Below is a small trained network, with its code and all its weights. Each question gives an input and a target symbol and asks what happens when units are switched off, that is, made to give their printed mean instead of their output.

import numpy as np


def w(rows, s, z=0):
    codes = np.array(rows[::2]) - 128.0
    scale = np.full(codes.shape[1], s)
    scale[-1] = z or s
    return codes * scale


def norm(h):
    return h / np.sqrt((h * h).mean(-1, keepdims=True) + 1e-5)


def f(y):
    return np.maximum(y, 0)


def softmax(a):
    e = np.exp(a - a.max(-1, keepdims=True))
    return e / e.sum(-1, keepdims=True)


def log_softmax(a):
    a = a - a.max(-1, keepdims=True)
    return a - np.log(np.exp(a).sum(-1, keepdims=True))


def net(x, mask):
    ids = ['αβδεθλσφω'.index(c) for c in x.split()]
    T = len(ids)
    res = E[ids] + P[:T]
    r = norm(res)
    for j in range(3):
        rows = slice(3 * j, 3 * j + 3)
        q, k, v = (r @ M[0][rows].T for M in (Q, K, V))
        z = softmax(np.where(np.tri(T) > 0, q @ k.T / 3**0.5, -1e9)) @ v
        o = O[0][rows]
        res = res + np.where(mask[j], z, o[:, -1]) @ o[:, :-1]
    y = f(norm(res) @ A[0][:, :-1].T + A[0][:, -1])
    res = res + np.where(mask[3:19], y, B[0][:, -1]) @ B[0][:, :-1]
    return log_softmax(norm(res)[-1] @ U[:, :-1].T + U[:, -1])


Q, K, V, O, A, B = {}, {}, {}, {}, {}, {}
E = w([
[113,166,103,171,139,195],'α',
[77,4,97,84,135,183],'β',
[135,112,86,101,195,103],'δ',
[119,144,191,91,76,113],'ε',
[128,112,122,171,111,95],'θ',
[109,100,151,149,44,116],'λ',
[152,172,160,156,101,52],'σ',
[191,141,158,111,143,150],'φ',
[90,133,139,118,101,93],'ω',
],0.0036)
P = w([
[81,101,255,145,161,64],'0',
[116,123,210,141,135,86],'1',
[138,129,169,123,134,79],'2',
[168,154,111,107,99,102],'3',
[190,167,73,95,83,108],'4',
[207,182,60,86,70,91],'5',
],0.00089)
Q[0] = w([
[79,144,229,150,36,80],'H1',
[190,117,33,77,191,153],'H1',
[66,145,228,171,65,109],'H1',
[122,146,176,125,36,78],'H2',
[160,209,150,128,3,64],'H2',
[92,59,74,135,232,214],'H2',
[139,92,132,109,137,94],'H3',
[138,121,129,114,98,117],'H3',
[187,97,131,100,142,102],'H3',
],0.0051)
K[0] = w([
[253,85,53,37,107,74],'H1',
[9,183,170,203,157,223],'H1',
[241,81,84,49,97,13],'H1',
[87,177,123,191,149,192],'H2',
[118,249,67,205,196,228],'H2',
[138,18,142,63,67,53],'H2',
[115,145,112,150,173,165],'H3',
[142,155,110,125,131,137],'H3',
[110,161,123,160,128,176],'H3',
],0.0043)
V[0] = w([
[127,254,41,181,172,202],'H1',
[67,169,151,194,93,195],'H1',
[114,146,94,143,88,123],'H1',
[202,162,44,82,108,118],'H2',
[159,130,99,120,108,122],'H2',
[161,25,212,77,115,22],'H2',
[73,152,163,201,189,177],'H3',
[99,110,164,170,158,155],'H3',
[130,112,104,99,105,117],'H3',
],0.0024)
O[0] = w([
[172,46,197,116,46,32,4],'H1',
[103,132,252,189,97,100,98],'H1',
[81,111,176,124,144,88,111],'H1',
[59,216,171,157,153,198,84],'H2',
[92,159,126,136,124,147,114],'H2',
[152,196,29,78,7,175,243],'H2',
[155,225,18,87,121,177,104],'H3',
[124,186,87,126,130,176,131],'H3',
[108,107,151,132,121,115,131],'H3',
],0.002,0.0025)
A[0] = w([
[122,77,93,79,213,80,167],'N1',
[129,72,119,192,153,93,151],'N2',
[116,46,112,115,82,77,142],'N3',
[160,130,165,141,136,78,152],'N4',
[168,158,84,160,109,180,143],'N5',
[169,95,95,90,79,113,84],'N6',
[58,124,54,139,96,121,113],'N7',
[116,101,129,187,53,128,46],'N8',
[167,47,101,88,157,90,65],'N9',
[153,152,94,153,106,108,32],'N10',
[122,115,109,53,87,121,118],'N11',
[156,162,212,135,100,76,124],'N12',
[169,106,125,87,135,253,9],'N13',
[21,93,157,173,202,215,186],'N14',
[177,192,118,198,124,103,117],'N15',
[140,108,178,229,155,167,162],'N16',
],0.0032,0.0015)
B[0] = w([
[207,148,129,205,75,167,251],'N1',
[107,132,195,83,159,157,151],'N2',
[100,165,202,208,133,139,205],'N3',
[73,92,102,147,84,142,167],'N4',
[128,85,191,137,136,97,204],'N5',
[86,131,158,148,161,153,196],'N6',
[124,122,152,164,224,83,223],'N7',
[235,112,157,160,133,119,172],'N8',
[138,178,151,192,86,153,189],'N9',
[96,83,103,99,131,114,149],'N10',
[124,177,148,148,165,163,233],'N11',
[118,103,42,130,122,179,215],'N12',
[43,139,198,101,187,58,178],'N13',
[3,47,69,108,142,239,171],'N14',
[105,41,108,47,138,108,188],'N15',
[140,106,75,60,127,206,145],'N16',
],0.003,0.0019)
U = w([
[206,45,132,85,79,171,10],'α',
[16,48,98,124,165,227,185],'β',
[221,190,33,184,189,174,185],'δ',
[106,244,144,40,26,207,79],'ε',
[122,31,151,149,199,3,178],'θ',
[151,137,221,254,43,129,128],'λ',
[107,102,29,73,33,28,179],'σ',
[191,140,235,26,214,109,167],'φ',
[2,243,146,162,202,54,36],'ω',
],0.0055,0.0014)

Each question gives the input, a string of symbols that net reads in full, and the target symbol t.
The units are the heads (3 rows each of Q, K, V and O) and the neurons (one row each of A and B). Each row of codes is followed by its name. A weight is (code - 128) times the scale printed after its matrix; where a second scale follows, it is the last column's (O, A, B and U).
mask holds one flag per unit, heads first, then neurons. A switched-off unit (its flag False) gives its mean, the last column of its rows in O or B, instead of its output. The means were averaged over made-up inputs and are rounded, as every weight is.
A unit's drop is (log p(t) with every unit on - log p(t) with that unit switched off) / (log p(t) with every unit on - log p(t) with every unit switched off).
The circuit of an input: a set's keep is (log p(t) with only the set's units on - log p(t) with every unit switched off) / (log p(t) with every unit on - log p(t) with every unit switched off). Starting from the 12 units with the biggest drops (on a tie, the unit counted first), units are removed one at a time, each time the one whose removal leaves the highest keep (on an exact tie, the one counted first), for as long as the keep stays at least 0.8.
circuit, biggest first: the units of the circuit, biggest drop first
most important unit: the unit with the biggest drop
k most important neurons: the k neurons with the biggest drops, biggest first
which heads matter: for each layer, one digit per head in row order, 1 if its drop is at least 0.15 and else 0, layers parted by /
drop of u: that unit's drop, to one decimal
input β λ λ ε λ φ, target φ: which heads matter : 000
input δ δ α θ, target β: 2 most important neurons : (N16; N2)
input δ φ α σ ω δ, target λ: most important unit : H1
input δ β ε λ α θ, target β: circuit, biggest first : (H2; N16; N14)
input ε δ δ α ω, target β: circuit, biggest first : (H2; N14)
input α β φ α σ, target θ: circuit, biggest first : (H2; N15)
input α λ θ ε λ, target β: circuit, biggest first : (H2; H1; N16; N14)
input δ α λ, target β: circuit, biggest first : (H2; N14; N16)
input α ε δ β ε ω, target λ: which heads matter : 010
input ε β ω ε ε θ, target θ: which heads matter : 000
input α δ θ ε ε, target λ: which heads matter : 110
input σ σ α ε δ φ, target α: 2 most important neurons : (N12; N4)
input ε ε α λ ε α, target α: 2 most important neurons : (N15; N16)
input ε δ θ θ σ, target σ: most important unit : N15
input λ λ α β ω, target β: drop of H2 : 1.4
input α θ ε δ δ, target λ: drop of H1 : 0.8
input φ λ φ δ θ, target θ: drop of H3 : 0.0
